Here is a tiny trained network, its code and every weight. The questions are about switching its units off for an input and a target symbol, where a switched-off unit gives its printed mean instead of its output.

import numpy as np


def w(rows, s, z=0):
    codes = np.array(rows[::2]) - 128.0
    scale = np.full(codes.shape[1], s)
    scale[-1] = z or s
    return codes * scale


def norm(h):
    return h / np.sqrt((h * h).mean(-1, keepdims=True) + 1e-5)


def f(y):
    return y / 2 * (1 + np.tanh(0.7978845608 * (y + 0.044715 * y**3)))


def softmax(a):
    e = np.exp(a - a.max(-1, keepdims=True))
    return e / e.sum(-1, keepdims=True)


def log_softmax(a):
    a = a - a.max(-1, keepdims=True)
    return a - np.log(np.exp(a).sum(-1, keepdims=True))


def net(x, mask):
    ids = ['ΓΛΞΣΩβδζθμψ'.index(c) for c in x.split()]
    T = len(ids)
    res = E[ids] + P[:T]
    u = 0
    for l in range(2):
        r = norm(res)
        for j in range(2):
            rows = slice(2 * j, 2 * j + 2)
            q, k, v = (r @ M[l][rows].T for M in (Q, K, V))
            z = softmax(np.where(np.tri(T) > 0, q @ k.T / 2**0.5, -1e9)) @ v
            o = O[l][rows]
            res = res + np.where(mask[u + j], z, o[:, -1]) @ o[:, :-1]
        u += 2
        y = f(norm(res) @ A[l][:, :-1].T + A[l][:, -1])
        res = res + np.where(mask[u : u + 4], y, B[l][:, -1]) @ B[l][:, :-1]
        u += 4
    return log_softmax(norm(res)[-1] @ U[:, :-1].T + U[:, -1])


Q, K, V, O, A, B = {}, {}, {}, {}, {}, {}
E = w([
[128,96,100,88,76,123,26,171],'Γ',
[133,104,101,152,127,117,185,168],'Λ',
[138,102,89,177,135,115,148,165],'Ξ',
[127,109,74,133,161,102,149,149],'Σ',
[90,89,78,157,154,119,158,144],'Ω',
[101,81,79,107,156,152,186,160],'β',
[177,166,130,58,117,190,199,86],'δ',
[108,72,123,109,178,121,133,111],'ζ',
[122,36,97,131,95,194,134,85],'θ',
[91,57,245,178,173,147,67,190],'μ',
[103,233,133,76,122,171,102,45],'ψ',
],0.011)
P = w([
[98,116,117,90,3,58,85,117],'0',
[102,99,80,153,131,47,124,137],'1',
[119,113,82,149,160,79,119,125],'2',
[158,154,106,171,195,97,157,114],'3',
[173,183,123,179,205,107,172,96],'4',
[198,212,135,189,219,124,176,92],'5',
],0.0055)
Q[0] = w([
[200,121,195,69,78,140,72,98],'L0H1',
[117,242,180,178,136,151,168,116],'L0H1',
[135,210,197,78,27,123,26,144],'L0H2',
[90,2,95,71,125,96,83,215],'L0H2',
],0.01)
K[0] = w([
[125,196,104,96,9,39,127,187],'L0H1',
[219,176,58,157,219,182,120,172],'L0H1',
[150,216,188,124,49,49,99,170],'L0H2',
[57,1,182,75,46,114,18,198],'L0H2',
],0.0087)
V[0] = w([
[106,242,125,140,97,138,146,222],'L0H1',
[225,100,172,137,174,40,32,167],'L0H1',
[60,120,118,255,102,144,100,43],'L0H2',
[228,100,166,196,46,217,156,221],'L0H2',
],0.0053)
O[0] = w([
[2,157,150,88,91,144,151,77,37],'L0H1',
[178,117,124,95,142,83,198,96,91],'L0H1',
[166,131,80,220,109,136,70,103,184],'L0H2',
[157,92,140,141,105,198,159,152,4],'L0H2',
],0.0088,0.004)
A[0] = w([
[124,162,125,178,128,69,61,254,167],'L0N1',
[197,188,220,62,128,164,163,64,4],'L0N2',
[92,135,107,127,202,93,105,112,186],'L0N3',
[214,73,75,155,91,109,197,61,33],'L0N4',
],0.007,0.0028)
B[0] = w([
[43,98,139,87,209,144,164,112,255],'L0N1',
[116,46,107,134,194,117,40,122,133],'L0N2',
[143,167,184,148,107,115,253,133,213],'L0N3',
[69,92,134,134,115,139,93,34,169],'L0N4',
],0.0065,0.0071)
Q[1] = w([
[112,110,173,93,38,178,50,134],'L1H1',
[132,143,140,213,111,152,224,123],'L1H1',
[158,151,75,248,121,76,227,184],'L1H2',
[84,142,63,134,131,131,213,72],'L1H2',
],0.011)
K[1] = w([
[86,71,58,122,86,86,139,133],'L1H1',
[144,195,132,208,210,133,158,114],'L1H1',
[173,143,182,139,244,188,153,124],'L1H2',
[171,176,172,142,104,204,130,59],'L1H2',
],0.011)
V[1] = w([
[144,160,1,125,84,120,139,158],'L1H1',
[120,200,116,63,88,101,107,75],'L1H1',
[101,117,176,190,177,137,92,240],'L1H2',
[170,189,171,76,181,166,101,106],'L1H2',
],0.0087)
O[1] = w([
[138,139,90,78,172,195,212,53,126],'L1H1',
[151,133,200,210,182,97,202,85,36],'L1H1',
[152,171,254,75,161,174,125,126,164],'L1H2',
[68,56,114,81,186,147,109,126,2],'L1H2',
],0.008,0.0055)
A[1] = w([
[107,101,136,153,114,114,193,92,29],'L1N1',
[100,37,247,191,118,128,169,104,3],'L1N2',
[86,218,106,113,150,123,121,47,92],'L1N3',
[152,143,237,149,74,115,73,149,92],'L1N4',
],0.012,0.0042)
B[1] = w([
[171,66,165,71,110,211,122,165,158],'L1N1',
[148,194,195,251,138,238,199,71,138],'L1N2',
[115,148,181,74,97,125,29,41,254],'L1N3',
[113,63,194,143,86,89,112,148,165],'L1N4',
],0.013,0.0061)
U = w([
[161,29,131,64,111,159,177,70,2],'Γ',
[113,171,142,109,114,146,68,50,126],'Λ',
[182,211,125,142,56,125,176,152,169],'Ξ',
[154,129,105,156,188,49,147,117,173],'Σ',
[135,92,192,176,86,106,95,189,183],'Ω',
[122,114,138,118,136,159,121,139,34],'β',
[106,132,177,216,149,177,187,94,244],'δ',
[179,134,111,130,186,195,60,179,109],'ζ',
[92,201,164,73,167,162,167,194,83],'θ',
[126,68,58,217,69,147,97,94,127],'μ',
[1,45,93,138,156,175,142,102,103],'ψ',
],0.0098,0.0025)

Each question gives the input, a string of symbols that net reads in full, and the target symbol t.
The units are the heads (2 rows each of Q, K, V and O) and the neurons (one row each of A and B). Each row of codes is followed by its name. A weight is (code - 128) times the scale printed after its matrix; where a second scale follows, it is the last column's (O, A, B and U).
mask holds one flag per unit, layer by layer, with each layer's heads first. A switched-off unit (its flag False) gives its mean, the last column of its rows in O or B, instead of its output. The means were averaged over made-up inputs and are rounded, as every weight is.
A unit's drop is (log p(t) with every unit on - log p(t) with that unit switched off) / (log p(t) with every unit on - log p(t) with every unit switched off).
top k neurons: the k neurons with the biggest drops, biggest first
top k neurons in layer l: the k neurons of layer l with the biggest drops, biggest first
heads that matter: for each layer, one digit per head in row order, 1 if its drop is at least 0.15 and else 0, layers parted by /
input θ Λ δ Λ Ξ, target ψ: heads that matter	10 / 11
input Γ ψ Λ ζ θ, target μ: heads that matter	00 / 01
input Ξ μ ζ, target Ω: heads that matter	00 / 10
input Ξ ψ β, target δ: heads that matter	00 / 10
input Γ Γ Ω Γ, target Γ: top neuron	[L1N1]
input ζ Ω β Ω, target θ: heads that matter	00 / 00
input Ω β Ω, target θ: heads that matter	00 / 01
input ψ ζ Ξ, target δ: heads that matter	00 / 10
input Λ Λ Λ Ξ Λ, target μ: heads that matter	11 / 01
input Ω ζ Ξ, target Σ: heads that matter	11 / 00
input Λ ζ Λ δ Ξ, target ψ: heads that matter	00 / 01
input μ β Ω Ω μ Γ, target μ: top 3 neurons	[L0N4, L0N3, L1N3]
input Ω Ξ θ Λ Ξ, target ζ: heads that matter	10 / 11
input θ μ Ξ Λ Λ β, target θ: top 2 neurons	[L1N3, L0N1]
input ζ Ω ψ Ω Σ, target δ: top 2 neurons in layer 0	[L0N4, L0N1]
input Σ Γ Γ, target Σ: heads that matter	11 / 10
input Ξ ζ Σ, target Σ: heads that matter	11 / 00
input Ω μ θ, target μ: top neuron	[L0N4]
input ζ Ω ψ Λ Ω ζ, target Σ: top 3 neurons	[L0N1, L1N3, L0N2]
input Ω Ω Γ, target Ω: top 2 neurons	[L1N4, L1N3]
input Σ μ Λ Σ, target Ω: top 2 neurons	[L0N1, L1N4]
input Σ Ξ Γ, target Σ: top 2 neurons	[L1N3, L1N1]
input Ξ Λ Γ, target Ξ: top 2 neurons in layer 0	[L0N4, L0N1]
input θ Σ Λ, target ζ: top neuron	[L1N3]
input Σ Γ μ Λ ζ, target Ω: top 3 neurons	[L1N4, L0N4, L0N1]
